Each row has a hidden stage along a path, written after it and counted from one end. A new block has a new path.
[-138  198  243 -196 -428  -73  -92  234  199  222 -111  -32  -54  236
  137  -23  232 -178  320  146  -56  455 -231  -66 -185  228 -453  144
 -436 -413   13   26  107 -264  -84  -12  171  229 -328  -93   59  212
  371 -170   88 -264  273  242] | 27
[  -2 -155 -108  -16  116   46   56 -325 -284  162   51  -31  -77  159
  394  -54 -276  116 -252   50  227 -294 -140 -339 -311  145  -64 -190
  -86  132   24 -133  116  -96   16   29  159  -41   96   -9  104  -70
 -309   69  -13   73 -139  123] | 18
[ 153   87 -203  -55  155  109  161   52   58 -456 -207  122  154 -367
  124  104  -49 -221  142  401   86   -2  451  -39 -202   60  183  167
  -51  208  165  -54  209   -2 -101  136  204  -79  162 -259 -189   64
  319 -267 -196  -63   99 -371] | 9
[ 224  -18   60  171 -335  111   50  121  195  188  101   30  165   29
 -125  -45  -16   30 -303  -27  -79 -376 -353 -283  108 -177  112 -299
  154  167  -17   99 -217 -111  345 -212  -15 -120  304   36  154  -47
 -248  122    2  -65  104  209] | 12
[ 117  153 -306   34 -323  -25  204   53   44 -451 -246 -180  -89 -500
 -302  -53  -37  -67  128  149  155   60  401   31   43  -58 -263  284
  136 -188  133 -179  244 -207  -62  -21  260 -103  213  -77  100  248
 -129  -22 -299  255  -90 -178] | 2
[ 195 -160 -132   61 -258   -2   82   16  173   72  118 -104  -34   10
  199 -162 -287    5 -399   54   75 -419 -177 -163 -179  229  -21 -328
   24  -84  -73  -44  -42 -109   85  -67  111 -235  173   26  144 -221
 -447  306  115 -125  -71  272] | 5
[ 143  108  219  210 -351  139 -105  -59  134  194   45  184  346   97
 -152  -42  140  109   -9 -107 -341 -265 -458 -305  196 -416  291 -269
  106  253   26   78 -195 -225  337 -359 -154   21  333  -24  165 -102
  -43  -11  -26   79  191   97] | 35
[  60  113  -18 -173  354  119  -40 -110  112 -376 -147  262  269 -110
  256  198   96 -238  183  318 -144 -122  388   17 -212   64  490   87
  -39  261  198  -92  246  123 -192  112   65  -17  135 -371 -280 -187
  431 -203   43 -211  105 -479] | 36
[ 171 -149 -117   68 -261    9   93  -25  151  116  126  -93  -27   39
  189 -134 -266  -24 -396   74  119 -422 -163 -141 -197  266  -39 -347
   18 -128  -69  -41  -47  -82   83  -63   98 -211  168   57  159 -187
 -464  284  111 -131 -110  267] | 24
[  26  117  182 -173   11  -41 -120 -107   66   80 -316 -243 -324  172
 -313  -83  327  -36   77 -375 -183   54  195  146  -97 -302 -122    6
  125 -192    8 -340 -119  -64 -198  -56  212 -281  208  126  -87 -194
  235  267 -138 -294   38  -47] | 14
[-209   96  263  -32 -435  -34  -40  136   91  196  -75 -122  -87  257
   53  -89  303 -135  321   12  -81  378 -213   -2 -224  298 -532  -22
 -502 -517  262   95  132 -311  -46  -34   88  313  -96  -26   75  337
  252 -178   63  -90  230  306] | 23
[ 128  126 -209   -6 -130   44  142   71  120 -409 -311    9  -22 -532
 -228   49  -80  -67   90  266  -12   18  379  -14    8  -41    8  265
   72   16  196 -197  169 -126  -53  -90  288   34  224 -192  -54  275
   -8 -127 -319  188  -12 -273] | 10
[ -98  193   35  -50 -120  -19 -394  -57   86  196 -270  121  -23   18
  283 -249  230  102  283    3 -251  216   52  293   76 -216 -229  305
  -84  -96 -182 -149 -122 -120 -226 -192  115 -121  -71 -422  -50   47
  -55  225  190 -278    4  312] | 32
[  86  139 -143  -52 -222  -33   83   20   97 -291 -304  -80 -134 -382
 -393    6   43   17  109   58  -84   26  318    5   70 -165  -57  284
  155  -85  205 -308  146 -185  -70 -149  260  -20  264  -81   30  183
 -112    9 -285  204  -57 -195] | 11
[-121  108  -17   56  -43   16 -289  -58  -10  173 -296 -130 -224    4
  178 -305  290   45  149 -149  -48  164  223  457   12 -130 -531  187
  -50 -264 -125  -79 -176  -26 -242  -63  166 -220   57 -301  -74  200
 -125  337  132 -322  -86  391] | 21
[ 151  144 -323   48 -186   53  232   99   70 -523 -251  -83   19 -579
 -115    7 -131 -150  105  328  204   54  423  -11  -33   41 -174  254
   48  -57  103  -74  246 -130  -48   48  284  -51  147 -180    1  296
   35 -153 -311  181  -13 -261] | 3
[ 259    8  -94  229 -474   91  175  140  138   71  162 -118  160  -36
  -72 -118  -83  -47 -298    6  185 -337 -298 -268   81  -94 -141 -303
  164   11 -126  196 -125 -142  349  -81   -7 -252  232  102  260  -27
 -279  141  -13  -37   59  247] | 1
[-201   28   95  -85  405  149 -151  -95  -43 -331  -54 -260  -36   23
  226  131  -21   64 -379 -175  110 -298 -183 -321  220  -27 -121   42
  134  222  121   83  407  231    3  125  212  273  -86 -548  -97  232
   51  157  276  103  108 -215] | 23
[ 197    8  150   90 -272  105  -84   13  315  243   83  146  206   78
  -70   28  -22    6 -306   -1 -265 -472 -358 -194   79  -93  331 -352
  166  124  -49    4 -233  -40  251 -305  -51  -43  260  -18  103 -184
 -258  201   97 -147   38  123] | 38
[-207   99  287  -73 -398  -24  -47  167  101  290  -86  -76 -115  276
   23  -30  330 -148  289   43  -90  370 -208   -2 -226  304 -513    5
 -487 -487  274   89   78 -259  -25  -44  113  341 -103  -24   41  387
  244 -190   50 -151  216  314] | 18
[-153  232  326 -277 -302  -40 -187  216  240  449 -125  157  -22  313
   88  158  348 -215  314  225 -170  382 -189   12 -193  232 -271  178
 -377 -309   23  -20  -25 -129  -77  -78  146  328 -322 -108  -10  238
  362 -176  115 -415  184  195] | 41
[ 209   39  173  107 -290  120  -87   18  310  204   67  141  240   61
  -90   14  -31   27 -288  -28 -280 -447 -418 -260  131 -183  346 -350
  178  176  -78   23 -225  -67  285 -322  -50  -40  250  -30  112 -189
 -189  174   64 -104   99   93] | 36
[-116  101   19   15  -16    6 -352  -38   26  202 -311  -11 -178    7
  200 -295  283  119  182 -118 -204  171  157  390   48 -201 -367  247
  -67 -134  -73 -127 -191  -63 -230 -146  160 -166   70 -382 -111  162
 -122  302  153 -297  -30  384] | 11
[  58 -194  -98  -33   69   14   15 -275 -139  145   35   20  -75  122
  389 -107 -328  144 -280   58   58 -345 -151 -306 -314  158   94 -228
  -89  131   32 -199   63 -128  -10  -55  156  -90  148  -30   69 -205
 -367  146   22   29 -113  151] | 11
[  71  149  -60 -109 -204  -66   55  -41   35 -130 -266 -134 -195 -151
 -472    6  202    5  132 -107  -74   29  307   35   33 -261  -80  231
  210 -131  172 -350   77 -168  -85 -108  206 -147  289   69   57   32
  -62   82 -252   78  -77 -152] | 14
[  22   34  105  301 -422   85   -5  -44  -91   97   50   25  234   99
 -108 -205  232  153  205 -147 -195  -30 -330 -227   86 -324  -84 -163
 -104   84  238  142  -44 -403  269 -228 -154   30  399   -2  212   91
  -67 -118  -59  244  199  263] | 7
[-168    6   31 -114  412  104 -155  -30   45 -489  -34 -227    4   -5
  254   80   63   12 -259 -142    5 -286   -1 -168  170   29   -9   91
  111  185  233   73  473  216  -97  180  153  157    5 -616 -166   79
   89  180  371   27  134 -244] | 5
[-177    6   83 -135  457  114 -193  -35   64 -448  -55 -205   -4   14
  238  109   61   42 -301 -170  -54 -309  -56 -208  199  -13   50   88
  130  242  230   47  440  239  -82  140  168  196    0 -635 -190   80
  100  190  371   17  157 -258] | 7
[-130   20   33  -62  340  143  -87 -140 -136 -301  -70 -280  -61  -17
  301   63 -203  118 -387 -154  198 -250 -277 -476  143  -77 -187    8
   94  275  -19   56  375  112   41  114  279  214 -142 -440  -26  190
   63  122  123  178  126 -180] | 3
[ 254  -70  -12  114 -343   59   69  133  258  135  109  -30   86    6
  -24  -87 -150    5 -383   13  -32 -413 -310 -251    7  -16   91 -329
  126   65  -79   36 -173 -109  254 -168   48 -195  236   50  154 -161
 -316  224   49 -130   57  229] | 8
[ -75  -47  -20  -31  268  124    0 -288 -300  -11  -31 -130  -53   83
  353   46 -268  135 -316  -31  272 -241 -256 -504  -92  -28 -135  -85
   -3  288  -42  -39  224    3   69   70  241  135  -60 -187   57  118
  -69   12  -32  175   -7  -63] | 21
[ -98  -44   70  -83  363  138  -82 -274 -243    0  -84  -80  -71   95
  313   88 -225  179 -339  -79  119 -266 -291 -518  -32  -87   -9  -58
   19  366   26  -81  209   46   61    7  256  211  -38 -273  -25  122
  -26   30   -6  159   43 -111] | 14
[  52  157 -104  -79 -256  -77   91  -43    1 -149 -230 -219 -210 -139
 -464  -20  219  -34  139 -121   39   46  337   83   24 -214 -221  221
  212 -228  131 -306  108 -167  -96  -47  194 -189  261  108  109   52
  -88  109 -227   71 -116 -111] | 20
[ -83   -9   56  -73  289  118 -103 -289 -190 -118  -68 -120  -10   66
  389   25 -297  175 -309  -84  117 -244 -344 -538   -6  -97  -13  -74
   10  327  -86  -76  272   -6   26   10  242  170 -120 -305   21   14
   20   63   39  186   83 -136] | 27
[-137  187  189 -191 -413  -60  -19  273  122  342  -78  -33 -100  257
   67   45  301 -213  278  186   91  440 -151  -39 -198  252 -563  184
 -388 -407   47   66   56 -197  -25   44  181  209 -291  -24   78  347
  281 -193   58 -306  187  295] | 19
[ -86  278  218 -287 -303  -66 -248  167  223  361 -152  213   49  226
  185   48  265 -113  339  224 -183  373 -174  -15  -75   18 -178  299
 -256 -166 -138  -90  -22 -160 -102 -116  144  136 -344 -221   12   75
  286  -98  145 -389  179  189] | 35
[  11 -112   56 -101  152   41 -137 -396  -77  183  -11  137   13  190
  429  -22 -307  151 -229   35 -136 -368 -255 -328 -277  103  300 -259
  -87  181  -21 -255   62  -88  -55 -157  120   45   64 -108   20 -296
 -230  140   64   12  -85   15] | 36
[  19 -180  -86  -32   96   33   26 -291 -188  186   34   -1  -99  150
  377  -67 -284  115 -284   53  127 -326 -135 -293 -317  184    7 -218
  -88  101   45 -165   69  -84   -2  -20  163  -48  126  -20   68 -111
 -351  122   15   20 -137  150] | 15
[-100   21  199  221 -381   49  -59  -73 -100  139  -12   30  136  189
  -52 -202  309  131  338 -147 -287  117 -288 -142  -40 -164 -148 -127
 -296  -77  384   90   25 -432  145 -223 -123  180  345  -30  138  159
   33 -180  -32  223  222  280] | 9
[  99   59    3  338 -488   98   89   -7 -110   61  109  -37  264   48
 -112 -200  174   96  132 -110    0  -76 -318 -267  111 -338 -175 -182
  -11   87  106  216  -50 -371  336 -153 -149  -91  365   63  287   80
  -99  -96  -89  222  166  259] | 3
[-184   69  359  158 -295   72 -205 -155   -8  282  -50  153  157  280
  -64  -75  418   77  376 -138 -471   80 -290   -8  -58  -75  -15 -170
 -322 -146  413   48  -29 -326   76 -311 -162  353  304  -76   65  174
   87 -160   43  119  165  215] | 40
[  72   61 -179  -86  264  110  159    4  -31 -375  -74   88  173 -133
  191  154  141 -298  142  334  193  -61  509   44 -251  144  129  125
  -39  151  237   36  264  118 -122  286   95 -134  179 -242 -193   12
  318 -237  -11 -196   44 -334] | 18
[  38  141   97 -156  -89  -62  -35  -97   15   46 -269 -263 -301  128
 -397  -51  333  -48  105 -327  -71   57  240  120  -67 -296 -187   65
  174 -219   32 -329  -54  -97 -157  -28  192 -287  226  181    0 -140
  147  220 -173 -200  -24  -63] | 17
[ -38  -79  -45  -52  232   80  -26 -278 -250  -62  -34 -119  -57   66
  416  -35 -345  187 -293  -37  178 -239 -283 -520 -128  -32  -61  -91
  -38  302  -63 -101  237  -80   22   38  248   75  -56 -202   56  -29
  -85   60  -13  181   30  -38] | 6
[-140   13   63  -79  371  143 -121 -120  -90 -316  -80 -271  -62  -16
  291   78 -190  125 -406 -168  135 -273 -287 -468  164  -79 -133   10
  103  296    5   46  376  132   29   98  280  241 -135 -482  -58  178
   75  140  154  164  146 -198] | 4
[-139  235  359 -283 -328  -57 -223  184  295  298 -159  116   -6  278
  140   59  254 -159  320  148 -271  394 -278  -67 -157  175 -201  138
 -403 -316   10  -57   50 -198 -110 -121  157  304 -341 -168  -27  119
  432 -146  127 -336  289  148] | 34
[ -69  187 -195   37 -306  -43 -148   68  -80  151 -159  -42  -67  -44
  247 -292  248   15  307   88  168  316  172  286   36 -127 -646  391
  -84 -231 -189   16  -40 -171 -139   14  127 -254  -83 -287  100  247
 -165  143  118 -220  -64  443] | 1
[-204   -3  150 -142  501  141 -221  -60   60 -348  -89 -172  -44   28
  199  154   57   68 -362 -182  -97 -340 -106 -231  216   -8   72   64
  133  256  269   27  390  277  -55   76  195  296   10 -638 -221  174
   66  187  342   33  140 -250] | 12
[  63   43 -123 -122  315  101   91   -9    4 -372  -90  127  172 -101
  211  145  131 -237  132  290   59  -88  445    4 -229   96  254  123
  -41  222  272  -13  264  107 -136  232   90 -108  192 -300 -230  -64
  329 -208   26 -194   89 -348] | 13
[  -5 -139 -118  -11  119   51   56 -320 -293  144   39  -38  -73  135
  394  -51 -284  117 -248   57  250 -274 -139 -351 -289  122  -89 -164
  -78  146    1 -122  124  -93   20   36  171  -32   76  -23  109  -42
 -293   56  -29   91 -135  110] | 19
[ 125  172  -67  -96  154  131   26  -45  160 -364 -264  252  214 -356
   46  197  -12 -213  168  392 -129  -53  384    1 -132   18  376  145
   -1  200  137 -136  150   40 -117  -27  172   65  140 -294 -211   40
  332 -242 -189  -64   60 -468] | 37
[ -77  -37   63  -84  353  131  -96 -232 -190 -110  -93 -122  -53   47
  347   53 -289  194 -355  -93   95 -255 -335 -560    3 -117    2  -55
   18  398  -31  -75  246   17   50   12  279  196  -86 -323  -27   65
   32   56   10  178  110 -141] | 8

Each row has a hidden stage along a path, written after it and counted from one end. A new block has a new path.
[-123 -144  137 -271  -58  -34 -108  110   51   -3  -69   31  -90 -117
  236   66   39 -250  137  173  -39 -126  -65    1  173   44   55  187
  -76  121  -88   32   -2 -108   34  194  165  -59  138    7  -15  -78
 -124   64  -27  133   29 -230] | 16
[ -77 -134  107 -516  125  -14  -63  170   60  182  283  200 -177  -18
  279  350  185  -88  117  141  133 -448 -363 -121 -205   55 -167  112
 -276  -14  110  -50 -245  -94  204  134  329 -153  187  -74  302   90
 -237 -108  -59  473    4  -38] | 7
[ -37   50 -157   -3 -102   66 -116    7   23 -120  -80 -112  -69   -6
 -136  -31 -117 -159    9  185  -60   -3 -146   50  -20    8   93  -20
  135   88   75  -18   30  -41 -100   61  -52   25   62   17  -76  -83
  -94  183   41  -67   31  -30] | 25
[  55  -19 -103  -97 -137   64  -10   58  -42  -34  -94  -43   87   47
   40   18  -38  -80  -31   89    5   63   54   18   86    5  108  -63
  -66  -19   47  -70  100  -63    1  -25   58   15  -26   56  -13  -35
  143  -26    4  -56   14  -69] | 14
[-174   56    7 -282  212   56  -53  128  100   71  103  -60    6   35
   59   70   13  -89  225  167   78  -60 -175  -16  -37  -62   65 -105
   65  -12  188   23   20  -73   51  225  -82   25  -59  -60  -93  -33
   11  182  111  141  -52  -13] | 19
[  49  -50  -29   -7 -171  -46  -68   26  -75  -43 -157  153  -44  -44
  189   79   70   -7 -129  -80   56 -103  144  -20   87   87  -43   73
  -93  -33 -117   -8  103   16  -49  -38  210  -78   77   49   87  -18
  -13 -178 -140   15   59 -171] | 11
[ -45  174 -171  109  -10  -72   -2  -80 -133  -73 -174  -76 -105  116
  -20  -67   43   83   66 -157  109  -88  159 -223   96   26   91  -17
  199 -160  -44  131   96   96 -104  -30   73  117  -32  -65   98  231
   94 -220 -146 -199  127  -71] | 19
[   2  100  -66  -34  -20  -10   11   15  -39   17 -134  -46    6   64
   99   -9   21   49   26    1   33  -78  159 -110  103   -9   67  -15
   23  -71   14    3   88   -4  -10   19   75  -25  -10  -46   39   59
  154 -129  -62  -66   38  -62] | 16
[  61  -17 -134  189 -216  -68  -50  -43  -53 -147 -104   87  -58   65
  -46  -37  -16  105 -169  -12  -25  -13  -61   65  -53  131  -71  -14
   52   17  -46   14   56  -43  -73 -150   20    2  109  -58  129   15
  -94   -7   28  -16  112  -11] | 3
[ -12  126 -121   15   18   42   10   49   26   -5 -134 -104   44   14
  -47  -51 -106   23  -51  121  -46   10    9   67   12  -72   76 -113
  101   22  105  -78  160    7   35   63 -112 -121  -20  -29 -143 -166
  110  152  115  -78  -62   40] | 29
[ -51   52   -6 -128  -13  -65   23   66  -66   73 -120   -4   43   23
  238   44   77  -22   61  -27   95 -100  248 -131  166   -1   67    2
  -65 -109  -13   11  129  -10   53   55  124  -26  -69  -18   37   44
  177 -205 -103  -24    1 -141] | 16
[ -73   98  -86  -27   48  -20  -15    0  -48  -27  -86  -41  -93   69
   18  -13   26   56   72  -48   69 -102   -4 -118   35   10   55  -16
  133  -77    5   83   72   41  -42   46   56   28   24  -73   31  105
   30  -52  -38  -45   74  -40] | 15
[  -6   43 -108  -48  -31   -2   91   22  -63  -12 -143 -159   32  105
   40  -68  -44  -29   55   58  -21   29   80  -57  139  -29  160  -66
   52  -45   34   -5  151    3   38   -7   27    5  -27  -29  -31   38
  204  -29   34 -124    8  -12] | 16
[ -68   80 -104   45  -95  -98   90   47  -44  -19  -75 -103   13  101
   23  -95  -31  125  -80   44  -43  -89   59   45   14   52   11  -88
   73  -40   14  -28  147    5   24  -62  -36  -82   62 -151    8  -49
   67   44  103   -5   37   45] | 7
[ -41   66 -114    7  -81  -37  -19  -48 -136  -44 -121  -66  -71   96
  111   -8   58  -48   89  -79  102  -88  196 -230  148   63  112   55
   58 -131  -57  124   82    3 -110  -43  163  141    0  -21  110  220
  114 -245 -193 -133  121 -158] | 21
[-224   21   39 -309  129 -106  -54  214   26   36   -2  113   -4  -90
   88   80   96   -1   53  -63  149 -120  -84  112  -13  -29  -45 -141
   65  -68   16  -30  123  128  113  253  -28 -109  -76  -10  -99 -174
 -124  101   92  167  -36  -89] | 13
[ -27  -25  -99   99 -101  -80   56   -6  -62  -91  -37   -2  -12  143
    1  -77    6  136  -57  -19    2   19  -57   42   -7  105  -10  -79
   79  -44  -18   60  115  -39  -14 -132  -22   51   69 -118   84   66
   21   32  106    4  100   17] | 3
[ -51  116  -88  -26   68   -5   57   61    5   44 -131 -118   15   16
   48  -34  -71   10  -10   93  -27  -58   54   21   41  -76   76  -97
   83   -3   90  -56  192   44   70   85  -63 -158  -23  -47 -132 -144
  129  102   88  -53  -90   33] | 28
[   1  -38  -89  -40    7   34   -5    3   60 -103  -20  -70  -38   80
 -138  -47  -65  -60   72  196  -59   80 -303   69  -11  -12   77  -50
   89   68   68   -3  -43  -85   82    5  -87   64   76  -53    9   18
  -31  203  186   -8   31   38] | 11
[ -71  105  -91    3   35  -66  155   24  -96   66 -172 -193    9   86
  161  -74  -32   18   31    8   -8  -83  230 -103  161  -41  137  -51
   68  -85   14   19  266   66   60    4   38 -103  -21  -79  -78   -8
  254  -61    2 -125  -49  -12] | 27
[  57  107  -19   -6 -110 -249   28   98  -78   87 -140  290  150    3
  247   96  205  275 -217 -215  190 -157  396   -6   33   47 -194 -132
 -173 -216  -56 -135  100   75  177  -58   75 -157 -161  -37  236  -29
  120 -419  -98   61   -7  -96] | 3
[ 123   55 -167  208 -222   14  -38  -53  -44 -106 -192   -2   14   38
  -25  -44  -76   42 -183   52  -55   28  100   33   34   56   19  -12
   13   17   -7  -48  113  -52  -78 -133   15  -39   51    1   25  -48
   70  -32  -19 -127   38  -27] | 10
[ -24   55 -160   83 -114 -101  133  -56 -205  -65  -89  -86 -104  214
   45  -82   68  194  -39 -193   67 -142  127 -182   67  120   46  -10
   96 -192 -109  116  124   94  -76 -204  189   75  124 -146  195  271
  122 -244  -91  -97  198  -21] | 8
[  -5  -62  -60  115 -173 -104  -15  -38  -96 -104  -71   88 -103   94
   67  -29   47  123  -82  -69    7  -81  -38  -35    2  163  -59   62
   36  -22 -105  106   57  -61  -59 -144  117   35  150 -107  191  123
  -76  -86  -15   26  167  -65] | 1
[ -87 -130    4 -120 -122   36 -158   -3  -22  -94   97   73  -89   40
   83   79   73 -154  138  101   92  -48 -164 -113   48  153   27  166
  -60  -14  -60  159 -126 -229  -77  -35  147  255  148  -43  161  199
 -120  -21  -75   98  186 -229] | 11
[  83  103 -206   81 -191   65  -54  -28 -105 -102 -170  -42   27   55
 -116  -40  -67   40 -126  -14   26   30   93  -50   47   20   91  -34
   57  -65   -7  -33   76  -13  -70 -102   47   49   12   23   36   25
  113  -88  -61 -191  106  -69] | 30
[ -17   84   30  -79  -62 -114  -27   71  -22  101 -126  105    5  -50
  278   91  102   57  -59  -11   68 -247  265 -100   93   30  -69   71
 -130  -71  -41  -53   56  -22   81   52  157 -167   12  -59  113  -31
   65 -241 -132   67   -7 -138] | 12
[  11  123  -81   23  -33  -17    2   24    6  -28 -228  -78   -5   10
   25  -69  -50   37  -32   40  -58  -41  137    9   99  -44   72  -54
  110   19   17  -56  148   63  -37   80   -7 -129   -2  -21  -74  -91
  101    3    5 -106   -9  -14] | 18
[ -15   97  -93   -5  -95  -34 -107   -8  -32  -52 -117   22  -14    3
   30   17   39  -51   18   19   79  -74  140 -103   84   25   34   27
   29  -67  -20   13   -9  -30  -46   24   50   73  -18    2   89   66
   23 -149 -122  -84   77 -157] | 25
[ -20   35 -148   -3 -128   41  -87  -11  -53  -96  -68  -65  -16   50
  -60   -7  -46 -107   38   81   37   29  -40  -64   45   45  111   -2
   57  -25   36   45   30  -95  -68  -21   18  141   -6    6   22   70
   19   -2  -31  -98   83  -90] | 15
[  27   12 -127  143 -122  -79   37  -16  -96  -89 -115   59   14   99
   43  -41   35  136 -127 -111   61   23  101   24   31   86  -23  -90
   40 -101  -54   29  166   34  -38 -143   22   23   12  -41   67   42
   73  -87    6  -58   70  -36] | 7
[  69  115 -305  326 -212  -45  -20 -118 -212 -195 -238    6  -76  102
 -129  -78  -28  125 -191 -242  100   43  134  -75   16   99   44  -80
  183 -153  -83   91  215  127 -181 -213   55  107  -20   23   61  128
   47 -175 -124 -273  132  -42] | 11
[  63   75 -169  144 -186   30  -94  -46  -35 -135 -264  -75 -119  -34
  -62  -54 -122  -78 -112   61 -106  -46   31   16   47   21   77   38
  139   99  -15  -26  133   49 -169   17   60 -103   89   47  -62  -96
  -51   38  -68 -160   33  -34] | 19
[  10   13  -93 -190 -183    8  -58  190   -6  -27   78  157  200   67
  -15   66   59  173 -201  -27  104    9   29  205 -133   75 -109 -259
 -100 -101   90 -180   59  -21  -21  -41  -27  -24  -55   -1   65 -144
   18   -5   93  166   78  -12] | 3
[  82  171   16 -282  414    3  -53  142  234   73  -22  283  162   -1
  -98  129  168  204   87  -19  206   78 -115  129 -103 -255 -119 -369
   45 -117  211 -220 -129  163  282  288 -237  -98 -282   64   32  -86
   90  -13  178  110 -140   69] | 24
[  19  148    8 -186  148 -118  -90  107   30  205 -102  251  -19 -148
  326  289  164  -33  -22  -43  209 -321  211 -134  -37  -91 -143  -27
 -180 -107  110 -127   31   91  191  213  144 -275 -186   79  115  -93
    5 -329 -207  129 -194  -95] | 22
[ -79  -42  -41  -99   31  -56  115   26  -48  -27  -79 -141    1  112
   50  -80    0  -59  145   72   -3   51  -47  -48  165  -10  157  -35
   59  -44  -17   63  100  -28  125    0    4   77    8  -71   -4   94
  143   33  108  -70   30  -42] | 13
[-108   -9  -27  -20  -81  -13  -46   20  -20  -33  -36  -66  -63   26
  104  -14  -21  -73   56  113  -13  -87  -20  -50   70   80   56   85
   28   19  -16   87   71 -122  -47   11   52   35  109  -92   -6   16
  -17   67    3   27   67 -106] | 12
[ -78   41   41 -166   15   -4  -28   92  -56  135  -53   58   -8  -39
  296  121   69    8   12   -2  104 -222  173 -151   87   17    1   97
 -122  -80  -12   23  108  -68   65   75  191 -117   40  -48   30  -18
  107 -150 -119   82    2 -164] | 31
[  -2   98 -116  -18   -1   15   32   29  -73   15 -117  -41   44   63
   72    3    1   46  -26  -38   75  -25  160  -67   71  -26   73  -87
   28 -110   35  -10  166   39    3  -11   35  -23  -50   -3  -24    3
  187  -87  -35  -90    1  -52] | 28
[  28  113 -112   22  -50   18    9   43  -22  -29 -210  -56   14   -7
  -43  -59  -82   76 -118   29  -49  -27   66   50   53  -54   58  -67
   92    9   12  -89  154   66   26   36  -18 -160   27  -14  -89 -149
   96   55   56 -112   -4    1] | 30
[-117   -2 -126  -69  130   20   54    6  -78  -51    9 -104   21  137
  -57  -38    1  -64  185   -1  142  150 -132  -80   76  -28  172 -127
  132 -134   58  140  119  -26   83   -9  -85  236  -99  -22  -48  150
  147   77  107 -110   32  -52] | 29
[ -75  -13  -42  -60  -26   -6   17   29   -6    3  -91 -141    3    7
   94  -29  -67 -177   93  203  -46   -2   -4  -28  137  -17  140   43
    4   44   31   20  104 -111   86   47  -13   -3   27  -32  -73  -51
   92   97   60  -54  -38  -85] | 28
[ -79   96  -78    6  -88  -56   67   61  -38    8  -91 -128   25   75
   70  -83  -41   94  -58   62  -47 -105  121   14   55   38   41  -54
   55  -34   13  -26  166  -14   -7  -20   -5  -94   65 -137  -38  -70
  106   40   64  -10   32    5] | 10
[ -38   33 -120   72  -85  -79   25   21  -41  -70  -51   -6    4   82
  -19  -46   -6   85  -75   10   21  -12  -29   58  -23   64  -15  -98
   65  -50   13    3  108   -7   19  -76  -51    4   23  -86   35  -11
    5   40   90   -5   41   12] | 7
[   4  227 -156  119  -81   -4 -145   -5  -23  -54 -160   66   -2  -15
  -20   10   11  104 -114  -77   98 -101  228  -47  -18   15  -39  -69
  112  -90   27  -25   88   57 -161   33  -17  -27  -53    2    8  -42
   18 -122 -137  -98   52  -91] | 25
[  21   45  -98   34 -117  -99  -38   28  -53  -20 -118  105  -51  -29
   82   66   36   38 -144  -31   54 -153   52    3  -25   54  -75   -8
  -34  -42  -20  -52   74   38   42  -25   88 -124   24  -12   94  -54
  -59 -117  -56   19    2  -49] | 9
[  -7   39 -121   79  -80  -34   62   -3  -64  -56  -88  -60   18  119
   16  -70  -14   94  -50   -3    8   12   52   -3   48   49   45  -75
   59  -68   -2   23  138  -11  -13 -103   -7   25   34  -83   22   42
  118   -8   54  -62   58   -2] | 9
[  34  -12 -171  103 -167  -46  -19   26  -40 -171  -59   78   68  104
 -165  -71  -17  137 -158  -42   30  148 -108  182  -74   81  -35 -204
   98  -42   14  -37   99    6  -28 -126 -121   74  -20  -18   47  -40
  -31   85  153  -33   93   29] | 3
[ -27   69  -71  138  -43 -124  106   28  -10   -3 -137  -43   26   68
   90  -90  -29  156 -117   33  -61  -51   96   91   25   28  -31 -101
   63   -7   14  -36  214   21   61  -51  -80 -164   30 -133  -36 -117
   90   64  133   -5  -42   65] | 6
[ -19   80 -127  -26   -7  -21   -1   17  -72  -56 -154  -33    0   62
   11  -26   23    1   31  -83   86   21  116  -54   96  -19   95 -107
  112 -101    4   22  150  100  -51   34   26   43  -83   35  -16   49
  112  -95  -51 -127   36  -69] | 20
[ -30  -55   30 -128   29  -20 -114  -32   70 -105  -45   43  -99   11
  -45   -5   69 -138  208  146   25   -1 -193  -89  126    1   64  128
   53   33  -71   78 -218 -113   86   84   32  177  101  -33  157  176
  -90   -6   10  -15  131 -179] | 27
[  43  -62  -98   35 -157    5    0  -28  -37 -120  -50  -19  -23  113
  -31  -47   -9    6  -29   73  -29   36  -83    8   45   87   43   10
    9   -3  -38   25    1  -88  -27 -129   53   94  126  -53  109   96
   21    7   45  -29  125  -48] | 8
[  16  -15   35   62  -42 -141  -23   13   45  -55 -148  162  -21  -18
  106  -16   83   98  -66   -1    3  -47   41   69   78   41  -95   18
   -2   10 -101  -16   24   -5   93    6    1  -86   64  -65   94  -38
  -42  -41   49   44   28  -89] | 7
[ -40    2 -105  -67   -7   36  109    6  -83   15  -73 -216  -23  122
   98  -42  -59  -94   91  107  -30  -29   38 -110  124   -7  182   -3
   29  -33   41   46  157  -35   15  -35   82   15   56  -49  -35   68
  200   10   15  -89    8  -23] | 27
